Here is a tiny trained network, its code and every weight. The questions are about switching its units off for an input and a target symbol, where a switched-off unit gives its printed mean instead of its output.

import numpy as np


def w(rows, s, z=0):
    codes = np.array(rows[::2]) - 128.0
    scale = np.full(codes.shape[1], s)
    scale[-1] = z or s
    return codes * scale


def f(y):
    return y / 2 * (1 + np.tanh(0.7978845608 * (y + 0.044715 * y**3)))


def softmax(a):
    e = np.exp(a - a.max(-1, keepdims=True))
    return e / e.sum(-1, keepdims=True)


def log_softmax(a):
    a = a - a.max(-1, keepdims=True)
    return a - np.log(np.exp(a).sum(-1, keepdims=True))


def net(x, mask):
    ids = ['αγδελξπτψ'.index(c) for c in x.split()]
    T = len(ids)
    res = E[ids] + P[:T]
    u = 0
    for l in range(2):
        r = res
        for j in range(3):
            rows = slice(3 * j, 3 * j + 3)
            q, k, v = (r @ M[l][rows].T for M in (Q, K, V))
            z = softmax(np.where(np.tri(T) > 0, q @ k.T / 3**0.5, -1e9)) @ v
            o = O[l][rows]
            res = res + np.where(mask[u + j], z, o[:, -1]) @ o[:, :-1]
        u += 3
        y = f(res @ A[l][:, :-1].T + A[l][:, -1])
        res = res + np.where(mask[u : u + 4], y, B[l][:, -1]) @ B[l][:, :-1]
        u += 4
    return log_softmax(res[-1] @ U[:, :-1].T + U[:, -1])


Q, K, V, O, A, B = {}, {}, {}, {}, {}, {}
E = w([
[181,77,105],'α',
[251,131,117],'γ',
[128,50,89],'δ',
[211,89,39],'ε',
[176,140,247],'λ',
[186,226,114],'ξ',
[48,187,148],'π',
[56,119,118],'τ',
[73,43,112],'ψ',
],0.012)
P = w([
[186,145,128],'0',
[194,145,124],'1',
[185,150,124],'2',
[197,138,135],'3',
[215,107,149],'4',
[221,97,162],'5',
[231,72,175],'6',
[245,43,189],'7',
[249,38,196],'8',
[254,16,207],'9',
],0.0031)
Q[0] = w([
[142,137,40],'0.h0',
[112,137,139],'0.h0',
[181,141,149],'0.h0',
[77,71,10],'0.h1',
[93,76,96],'0.h1',
[135,119,167],'0.h1',
[3,131,169],'0.h2',
[91,154,49],'0.h2',
[192,217,156],'0.h2',
],0.021)
K[0] = w([
[49,101,103],'0.h0',
[119,152,143],'0.h0',
[152,139,77],'0.h0',
[130,160,4],'0.h1',
[171,136,83],'0.h1',
[154,110,156],'0.h1',
[50,119,222],'0.h2',
[31,111,97],'0.h2',
[157,225,121],'0.h2',
],0.022)
V[0] = w([
[127,140,92],'0.h0',
[106,139,52],'0.h0',
[147,145,100],'0.h0',
[136,160,32],'0.h1',
[104,129,145],'0.h1',
[115,126,114],'0.h1',
[184,144,170],'0.h2',
[4,102,107],'0.h2',
[108,134,192],'0.h2',
],0.014)
O[0] = w([
[137,132,179,91],'0.h0',
[180,80,254,41],'0.h0',
[107,164,165,117],'0.h0',
[210,25,155,55],'0.h1',
[119,167,85,74],'0.h1',
[127,129,96,88],'0.h1',
[47,195,94,170],'0.h2',
[247,28,248,4],'0.h2',
[74,171,193,76],'0.h2',
],0.0079,0.0025)
A[0] = w([
[141,51,97,77],'0.n0',
[106,119,252,45],'0.n1',
[181,133,80,252],'0.n2',
[90,60,57,142],'0.n3',
],0.014,0.0014)
B[0] = w([
[19,98,101,255],'0.n0',
[249,195,145,206],'0.n1',
[133,115,39,172],'0.n2',
[186,65,179,209],'0.n3',
],0.017,0.0093)
Q[1] = w([
[106,143,87],'1.h0',
[167,113,112],'1.h0',
[87,84,79],'1.h0',
[117,145,150],'1.h1',
[135,142,136],'1.h1',
[113,119,125],'1.h1',
[84,47,245],'1.h2',
[75,208,107],'1.h2',
[111,182,16],'1.h2',
],0.013)
K[1] = w([
[140,168,73],'1.h0',
[119,142,172],'1.h0',
[47,146,114],'1.h0',
[150,117,141],'1.h1',
[134,116,147],'1.h1',
[133,138,111],'1.h1',
[7,166,183],'1.h2',
[165,162,50],'1.h2',
[234,73,12],'1.h2',
],0.013)
V[1] = w([
[115,198,70],'1.h0',
[35,137,253],'1.h0',
[134,105,120],'1.h0',
[17,198,231],'1.h1',
[93,159,166],'1.h1',
[182,168,98],'1.h1',
[138,166,88],'1.h2',
[22,194,106],'1.h2',
[134,155,106],'1.h2',
],0.0047)
O[1] = w([
[112,169,58,254],'1.h0',
[2,141,135,84],'1.h0',
[140,118,134,108],'1.h0',
[107,116,241,98],'1.h1',
[113,114,172,117],'1.h1',
[97,96,103,147],'1.h1',
[146,123,103,157],'1.h2',
[80,176,30,154],'1.h2',
[137,122,116,143],'1.h2',
],0.0055,0.0076)
A[1] = w([
[121,174,160,2],'1.n0',
[106,248,178,174],'1.n1',
[73,128,80,164],'1.n2',
[9,167,158,212],'1.n3',
],0.013,0.0021)
B[1] = w([
[105,187,140,152],'1.n0',
[34,101,137,229],'1.n1',
[81,213,149,250],'1.n2',
[255,69,138,240],'1.n3',
],0.019,0.017)
U = w([
[84,95,16,5],'α',
[88,174,80,156],'γ',
[225,214,124,168],'δ',
[2,36,85,77],'ε',
[127,178,227,80],'λ',
[50,123,148,153],'ξ',
[120,19,184,157],'π',
[185,228,72,80],'τ',
[168,131,69,254],'ψ',
],0.0072,0.0051)

Each question gives the input, a string of symbols that net reads in full, and the target symbol t.
The units are the heads (3 rows each of Q, K, V and O) and the neurons (one row each of A and B). Each row of codes is followed by its name. A weight is (code - 128) times the scale printed after its matrix; where a second scale follows, it is the last column's (O, A, B and U).
mask holds one flag per unit, layer by layer, with each layer's heads first. A switched-off unit (its flag False) gives its mean, the last column of its rows in O or B, instead of its output. The means were averaged over made-up inputs and are rounded, as every weight is.
A unit's drop is (log p(t) with every unit on - log p(t) with that unit switched off) / (log p(t) with every unit on - log p(t) with every unit switched off).
The circuit of an input: a set's keep is (log p(t) with only the set's units on - log p(t) with every unit switched off) / (log p(t) with every unit on - log p(t) with every unit switched off). Starting from the 12 units with the biggest drops (on a tie, the unit counted first), units are removed one at a time, each time the one whose removal leaves the highest keep (on an exact tie, the one counted first), for as long as the keep stays at least 0.8.
circuit, biggest first: the units of the circuit, biggest drop first
unit that matters most: the unit with the biggest drop
k most important neurons of layer l: the k neurons of layer l with the biggest drops, biggest first
heads that matter: for each layer, one digit per head in row order, 1 if its drop is at least 0.15 and else 0, layers parted by /
drop of u: that unit's drop, to one decimal
input ψ λ ψ ψ ε δ ψ γ, target γ: circuit, biggest first : (0.h2 1.n3)
input ψ ψ ψ δ α δ λ ξ, target ξ: unit that matters most : 1.n1
input λ ψ ξ τ λ α τ τ, target δ: heads that matter : 111 / 111
input π α δ ξ π, target λ: 2 most important neurons of layer 0 : (0.n2 0.n1)
input λ λ π ξ τ λ, target ξ: circuit, biggest first : (1.n1 1.n2 0.h1 0.h2)
input ψ τ γ π τ λ γ δ, target γ: heads that matter : 011 / 101
input λ τ τ ε, target ε: circuit, biggest first : (1.n3 0.n1)
input α γ λ α δ ψ ψ λ λ, target γ: circuit, biggest first : (0.n0 0.h2 1.n3)
input ψ α ε ε π λ, target ε: heads that matter : 011 / 100
input λ ψ ε, target ε: circuit, biggest first : (0.h1 1.n3 0.n0)
input π π λ ψ π, target π: 3 most important neurons of layer 0 : (0.n3 0.n1 0.n2)
input τ ξ τ ψ ψ γ τ ψ π π, target λ: heads that matter : 001 / 001
input ψ ε λ ψ π, target ε: heads that matter : 111 / 100
input ψ π α λ ψ ε ε ψ α, target ε: heads that matter : 010 / 111
input ψ λ ξ, target ξ: circuit, biggest first : (1.n1 0.h1 1.n2 0.h2)
input λ ξ α λ, target ξ: heads that matter : 010 / 000
input τ λ π, target π: circuit, biggest first : (1.n3 0.n1)
input ξ δ ε, target α: heads that matter : 011 / 000
input ψ ψ λ τ, target τ: heads that matter : 111 / 101
input ψ ψ δ ψ ε, target α: unit that matters most : 0.n2
input ψ π α ψ ξ, target γ: unit that matters most : 0.n0
input δ π τ ε ψ λ ε ψ λ λ, target ε: 3 most important neurons of layer 0 : (0.n0 0.n2 0.n3)
input α ψ π ψ τ, target δ: heads that matter : 101 / 000
input ε λ π, target ε: 3 most important neurons of layer 1 : (1.n2 1.n1 1.n3)
input ψ λ ε γ, target γ: 2 most important neurons of layer 1 : (1.n1 1.n2)
input ψ ψ τ δ γ ψ ε ψ ξ, target γ: 2 most important neurons of layer 0 : (0.n0 0.n1)
input τ π π ψ ψ τ ψ, target π: most important neuron of layer 1 : (1.n2)
input ξ γ δ α δ, target ε: 3 most important neurons of layer 0 : (0.n1 0.n0 0.n3)
input ψ δ α ψ ψ ψ γ λ, target γ: drop of 0.h2 : 1.3
input δ δ ψ ψ ψ ψ ψ, target π: drop of 1.n2 : 1.0
